Here is a tiny trained network, its code and every weight. The questions are about switching its units off for an input and a target symbol, where a switched-off unit gives its printed mean instead of its output.

import numpy as np


def w(rows, s, z=0):
    codes = np.array(rows[::2]) - 128.0
    scale = np.full(codes.shape[1], s)
    scale[-1] = z or s
    return codes * scale


def norm(h):
    return h / np.sqrt((h * h).mean(-1, keepdims=True) + 1e-5)


def softmax(a):
    e = np.exp(a - a.max(-1, keepdims=True))
    return e / e.sum(-1, keepdims=True)


def log_softmax(a):
    a = a - a.max(-1, keepdims=True)
    return a - np.log(np.exp(a).sum(-1, keepdims=True))


def net(x, mask):
    ids = ['ΓΔΠΦΩαβεζμξστ'.index(c) for c in x.split()]
    T = len(ids)
    res = E[ids] + P[:T]
    u = 0
    for l in range(2):
        r = norm(res)
        for j in range(3):
            rows = slice(4 * j, 4 * j + 4)
            q, k, v = (r @ M[l][rows].T for M in (Q, K, V))
            z = softmax(np.where(np.tri(T) > 0, q @ k.T / 4**0.5, -1e9)) @ v
            o = O[l][rows]
            res = res + np.where(mask[u + j], z, o[:, -1]) @ o[:, :-1]
        u += 3
    return log_softmax(norm(res)[-1] @ U[:, :-1].T + U[:, -1])


Q, K, V, O = {}, {}, {}, {}
E = w([
[142,246,175],'Γ',
[100,181,101],'Δ',
[78,172,100],'Π',
[130,112,236],'Φ',
[118,87,162],'Ω',
[107,154,136],'α',
[91,158,91],'β',
[77,180,104],'ε',
[94,136,140],'ζ',
[68,133,80],'μ',
[82,112,191],'ξ',
[210,144,94],'σ',
[110,145,15],'τ',
],0.011)
P = w([
[237,29,38],'0',
[255,205,86],'1',
[187,219,123],'2',
[153,180,130],'3',
[143,174,125],'4',
[141,148,145],'5',
[120,178,129],'6',
[113,142,126],'7',
],0.0023)
Q[0] = w([
[70,170,134],'0.h1',
[99,126,88],'0.h1',
[156,173,180],'0.h1',
[136,59,182],'0.h1',
[229,134,143],'0.h2',
[123,188,81],'0.h2',
[84,137,93],'0.h2',
[52,131,43],'0.h2',
[149,142,86],'0.h3',
[138,158,131],'0.h3',
[2,114,142],'0.h3',
[189,173,28],'0.h3',
],0.0076)
K[0] = w([
[145,91,99],'0.h1',
[153,123,131],'0.h1',
[139,126,93],'0.h1',
[127,245,146],'0.h1',
[114,94,119],'0.h2',
[156,153,80],'0.h2',
[111,195,96],'0.h2',
[140,183,117],'0.h2',
[157,133,145],'0.h3',
[116,109,101],'0.h3',
[46,153,111],'0.h3',
[172,151,151],'0.h3',
],0.012)
V[0] = w([
[139,97,35],'0.h1',
[139,44,69],'0.h1',
[206,204,80],'0.h1',
[229,43,128],'0.h1',
[119,98,217],'0.h2',
[235,104,151],'0.h2',
[124,153,148],'0.h2',
[254,169,153],'0.h2',
[49,112,74],'0.h3',
[119,205,88],'0.h3',
[109,173,90],'0.h3',
[174,196,141],'0.h3',
],0.0064)
O[0] = w([
[113,86,171,196],'0.h1',
[181,111,187,123],'0.h1',
[1,131,190,253],'0.h1',
[139,149,222,90],'0.h1',
[164,43,46,16],'0.h2',
[99,160,73,91],'0.h2',
[64,145,106,142],'0.h2',
[122,252,188,171],'0.h2',
[121,20,207,137],'0.h3',
[123,49,123,254],'0.h3',
[97,98,124,211],'0.h3',
[76,153,107,211],'0.h3',
],0.0039,0.0026)
Q[1] = w([
[147,248,178],'1.h1',
[59,124,144],'1.h1',
[121,85,78],'1.h1',
[77,220,139],'1.h1',
[147,223,58],'1.h2',
[116,139,126],'1.h2',
[65,196,86],'1.h2',
[54,243,135],'1.h2',
[75,254,89],'1.h3',
[142,100,115],'1.h3',
[151,129,226],'1.h3',
[81,148,90],'1.h3',
],0.0059)
K[1] = w([
[96,59,84],'1.h1',
[144,148,63],'1.h1',
[135,187,145],'1.h1',
[140,87,78],'1.h1',
[90,86,111],'1.h2',
[125,107,141],'1.h2',
[118,42,150],'1.h2',
[173,72,92],'1.h2',
[254,107,193],'1.h3',
[86,88,104],'1.h3',
[96,182,106],'1.h3',
[200,64,151],'1.h3',
],0.0079)
V[1] = w([
[110,123,238],'1.h1',
[138,205,108],'1.h1',
[220,107,216],'1.h1',
[196,251,175],'1.h1',
[1,225,65],'1.h2',
[164,132,10],'1.h2',
[87,165,66],'1.h2',
[48,158,169],'1.h2',
[158,90,222],'1.h3',
[61,58,205],'1.h3',
[167,167,187],'1.h3',
[211,103,151],'1.h3',
],0.0059)
O[1] = w([
[103,140,232,150],'1.h1',
[176,47,139,182],'1.h1',
[94,124,136,68],'1.h1',
[199,56,148,194],'1.h1',
[187,141,140,251],'1.h2',
[92,156,3,78],'1.h2',
[178,157,110,160],'1.h2',
[153,123,165,206],'1.h2',
[85,75,175,131],'1.h3',
[83,183,155,93],'1.h3',
[149,63,102,199],'1.h3',
[77,49,147,105],'1.h3',
],0.005,0.0021)
U = w([
[255,166,117,161],'Γ',
[152,250,194,2],'Δ',
[84,192,139,103],'Π',
[167,27,113,139],'Φ',
[116,48,144,120],'Ω',
[126,163,191,67],'α',
[86,113,173,156],'β',
[85,162,130,74],'ε',
[49,64,95,171],'ζ',
[55,155,134,118],'μ',
[98,112,13,111],'ξ',
[208,104,210,211],'σ',
[84,186,128,147],'τ',
],0.011,0.0059)

Each question gives the input, a string of symbols that net reads in full, and the target symbol t.
The units are the heads (4 rows each of Q, K, V and O). Each row of codes is followed by its name. A weight is (code - 128) times the scale printed after its matrix; where a second scale follows, it is the last column's (O and U).
mask holds one flag per head, layer by layer. A switched-off head (its flag False) gives its mean, the last column of its rows in O, instead of its output. The means were averaged over made-up inputs and are rounded, as every weight is.
A unit's drop is (log p(t) with every unit on - log p(t) with that unit switched off) / (log p(t) with every unit on - log p(t) with every unit switched off).
The circuit of an input: a set's keep is (log p(t) with only the set's units on - log p(t) with every unit switched off) / (log p(t) with every unit on - log p(t) with every unit switched off). Starting from all 6 units, units are removed one at a time, each time the one whose removal leaves the highest keep (on an exact tie, the one counted first), for as long as the keep stays at least 0.8.
units of the circuit, in order: the units of the circuit, biggest drop first
most important unit: the unit with the biggest drop
which heads matter: for each layer, one digit per head in row order, 1 if its drop is at least 0.15 and else 0, layers parted by /
drop when u is switched off: that unit's drop, to one decimal
input Γ Γ α Γ, target Γ: units of the circuit, in order : 1.h1, 1.h2, 1.h3, 0.h1
input ξ ζ ζ ξ, target ξ: most important unit : 0.h1
input Γ μ Π α, target Γ: units of the circuit, in order : 1.h2, 0.h1
input ζ σ β τ Π σ τ Π, target ζ: units of the circuit, in order : 0.h1, 1.h3
input σ σ Φ σ ζ τ α ζ, target σ: units of the circuit, in order : 0.h2, 1.h1, 1.h2
input σ Γ σ Ω ζ ζ μ Π, target σ: which heads matter : 101 / 110
input Γ ζ ζ, target Γ: units of the circuit, in order : 1.h2, 0.h1, 1.h1
input ζ α ε σ α ζ ζ ε, target ζ: units of the circuit, in order : 0.h1, 1.h3
input σ ξ ε, target σ: which heads matter : 111 / 110
input σ Π Φ τ ε β, target σ: units of the circuit, in order : 1.h2, 0.h2, 1.h1, 0.h3
input σ ζ Ω, target Φ: which heads matter : 111 / 100
input Γ Γ β Δ, target Γ: which heads matter : 000 / 111
input Γ Ω Δ Δ, target Γ: drop when 0.h3 is switched off : 0.2
input σ Γ α, target σ: most important unit : 1.h1
input σ σ τ Γ Γ σ Γ ζ, target σ: drop when 1.h1 is switched off : 0.5
input ξ ζ Γ τ Π ζ α, target ξ: drop when 0.h3 is switched off : 0.0
input σ Φ τ Δ, target σ: drop when 1.h1 is switched off : 0.6
